Below are the code and all the weights of a small trained network. Each question names an input and a class and asks about switching units off, where a switched-off unit gives its printed mean instead of its output.

import numpy as np


def w(rows, s, z=0):
    codes = np.array(rows[::2]) - 128.0
    scale = np.full(codes.shape[1], s)
    scale[-1] = z or s
    return codes * scale


def norm(h):
    return h / np.sqrt((h * h).mean(-1, keepdims=True) + 1e-5)


def f(y):
    return np.maximum(y, 0)


def log_softmax(a):
    a = a - a.max(-1, keepdims=True)
    return a - np.log(np.exp(a).sum(-1, keepdims=True))


def net(x, mask):
    res = np.array(x, float).reshape(1, 6) / 4 @ E
    u = 0
    for l in range(3):
        y = f(norm(res) @ A[l][:, :-1].T + A[l][:, -1])
        res = res + np.where(mask[u : u + 12], y, B[l][:, -1]) @ B[l][:, :-1]
        u += 12
    return log_softmax(norm(res)[-1] @ U[:, :-1].T + U[:, -1])


A, B = {}, {}
E = w([
[129,130,127,126,128,128],'x0',
[128,127,128,130,127,129],'x1',
[206,91,190,90,105,157],'x2',
[122,137,137,113,32,12],'x3',
[127,126,129,125,130,127],'x4',
[101,207,246,159,153,100],'x5',
],0.013)
A[0] = w([
[39,144,118,175,148,108,118],'L0N1',
[125,82,102,140,219,228,195],'L0N2',
[148,121,121,187,100,147,67],'L0N3',
[70,141,205,167,203,157,3],'L0N4',
[160,83,77,155,51,24,47],'L0N5',
[29,99,17,193,141,97,127],'L0N6',
[83,141,184,148,175,230,102],'L0N7',
[107,138,71,167,172,139,5],'L0N8',
[130,175,255,131,171,111,50],'L0N9',
[27,192,167,172,134,131,108],'L0N10',
[86,161,162,95,30,89,52],'L0N11',
[222,93,184,96,124,132,132],'L0N12',
],0.0093,0.0051)
B[0] = w([
[254,155,81,137,133,116,180],'L0N1',
[94,78,125,233,134,79,254],'L0N2',
[118,125,106,153,192,130,128],'L0N3',
[185,228,116,69,195,154,170],'L0N4',
[132,168,98,3,164,126,201],'L0N5',
[38,115,156,75,118,176,224],'L0N6',
[135,197,92,29,135,151,200],'L0N7',
[78,56,109,115,148,159,148],'L0N8',
[3,128,156,131,77,178,206],'L0N9',
[225,184,60,214,192,110,194],'L0N10',
[113,65,122,174,148,72,187],'L0N11',
[198,73,157,77,111,202,200],'L0N12',
],0.0091,0.0085)
A[1] = w([
[199,56,118,109,158,129,73],'L1N1',
[46,159,67,150,147,99,123],'L1N2',
[120,91,52,129,118,127,95],'L1N3',
[112,113,113,189,149,215,147],'L1N4',
[144,158,229,154,82,55,77],'L1N5',
[75,153,99,127,9,100,31],'L1N6',
[105,145,198,119,158,149,25],'L1N7',
[145,73,58,99,106,123,82],'L1N8',
[149,133,139,194,176,74,107],'L1N9',
[182,84,112,201,111,157,3],'L1N10',
[126,119,199,140,169,134,12],'L1N11',
[210,94,230,152,109,123,126],'L1N12',
],0.013,0.0066)
B[1] = w([
[165,119,128,143,158,72,188],'L1N1',
[80,142,57,98,131,93,251],'L1N2',
[101,67,167,98,132,173,208],'L1N3',
[141,84,230,164,182,145,254],'L1N4',
[62,33,99,188,135,121,203],'L1N5',
[118,191,165,65,145,192,170],'L1N6',
[134,122,105,134,71,182,159],'L1N7',
[178,164,144,111,165,153,214],'L1N8',
[145,165,98,143,103,77,176],'L1N9',
[205,144,177,73,247,134,153],'L1N10',
[88,145,131,96,81,159,144],'L1N11',
[49,95,38,77,151,172,220],'L1N12',
],0.011,0.0071)
A[2] = w([
[76,75,106,182,104,139,74],'L2N1',
[138,126,251,171,145,196,50],'L2N2',
[192,134,153,106,63,110,71],'L2N3',
[121,96,127,123,167,189,127],'L2N4',
[137,138,93,191,78,28,2],'L2N5',
[91,125,194,95,47,107,155],'L2N6',
[195,130,129,92,26,125,79],'L2N7',
[136,210,147,157,107,147,93],'L2N8',
[84,105,95,154,135,121,128],'L2N9',
[108,158,54,124,93,101,84],'L2N10',
[154,63,126,102,92,178,160],'L2N11',
[122,71,168,154,104,121,126],'L2N12',
],0.015,0.0071)
B[2] = w([
[62,89,162,151,179,114,185],'L2N1',
[152,152,85,82,40,132,201],'L2N2',
[168,77,130,154,44,92,139],'L2N3',
[105,131,160,149,85,96,254],'L2N4',
[94,222,199,190,7,73,162],'L2N5',
[134,108,116,155,210,195,180],'L2N6',
[107,93,80,219,73,65,149],'L2N7',
[151,22,112,133,147,125,155],'L2N8',
[124,74,139,143,97,123,195],'L2N9',
[145,158,165,82,83,165,180],'L2N10',
[138,194,134,178,127,92,242],'L2N11',
[144,120,121,124,210,117,169],'L2N12',
],0.014,0.0088)
U = w([
[34,47,159,167,166,131,255],'0',
[82,147,73,22,93,118,110],'1',
[251,81,209,153,182,137,39],'2',
[217,97,109,120,47,30,111],'3',
[157,241,88,185,225,150,158],'4',
[74,229,130,189,50,29,58],'5',
[152,173,180,108,69,240,130],'6',
],0.023,0.0033)

Each question gives the input, the list of numbers given to net, and the class t.
The units are the neurons (one row each of A and B). Each row of codes is followed by its name. A weight is (code - 128) times the scale printed after its matrix; where a second scale follows, it is the last column's (A, B and U).
mask holds one flag per neuron, layer by layer. A switched-off neuron (its flag False) gives its mean, the last column of its row in B, instead of its output. The means were averaged over made-up inputs and are rounded, as every weight is.
A unit's drop is (log p(t) with every unit on - log p(t) with that unit switched off) / (log p(t) with every unit on - log p(t) with every unit switched off).
The circuit of an input: a set's keep is (log p(t) with only the set's units on - log p(t) with every unit switched off) / (log p(t) with every unit on - log p(t) with every unit switched off). Starting from the 12 units with the biggest drops (on a tie, the unit counted first), units are removed one at a time, each time the one whose removal leaves the highest keep (on an exact tie, the one counted first), for as long as the keep stays at least 0.8.
units of the circuit, in order: the units of the circuit, biggest drop first
top k neurons: the k neurons with the biggest drops, biggest first
top k neurons in layer l: the k neurons of layer l with the biggest drops, biggest first
drop of u: that unit's drop, to one decimal
input [1,-8,0,0,3,2], class 4: units of the circuit, in order	(L0N10)
input [-7,-4,-8,1,-3,-3], class 1: units of the circuit, in order	(L0N2, L2N10)
input [3,3,-7,-5,8,1], class 4: top 2 neurons in layer 0	(L0N10, L0N4)
input [-2,-4,6,0,5,-4], class 2: top 2 neurons in layer 0	(L0N7, L0N5)
input [-1,8,1,1,-6,6], class 0: top 3 neurons	(L0N9, L2N8, L1N5)
input [-7,2,0,-5,8,1], class 4: top 3 neurons	(L0N4, L0N6, L1N5)
input [8,3,1,1,1,-8], class 3: top 2 neurons	(L0N9, L1N4)
input [-4,5,7,0,1,-8], class 2: top 3 neurons	(L0N7, L1N10, L2N2)
input [-5,8,-7,1,5,-3], class 1: top 2 neurons in layer 1	(L1N2, L1N5)
input [7,3,7,-5,0,1], class 6: top 3 neurons	(L2N2, L0N7, L0N10)
input [1,0,-3,0,-6,4], class 4: top 2 neurons	(L0N4, L0N2)
input [0,8,8,0,0,-8], class 2: top 2 neurons in layer 2	(L2N2, L2N5)
input [-4,-5,-5,1,-1,-2], class 1: drop of L0N2	0.1
input [2,-8,0,-4,-4,3], class 4: units of the circuit, in order	(L0N4)
input [-3,2,4,1,-3,-3], class 3: top 2 neurons	(L1N4, L0N2)
input [-4,-6,1,3,5,-2], class 3: drop of L1N12	0.2
input [-5,-8,4,-8,8,-1], class 2: drop of L0N10	0.0
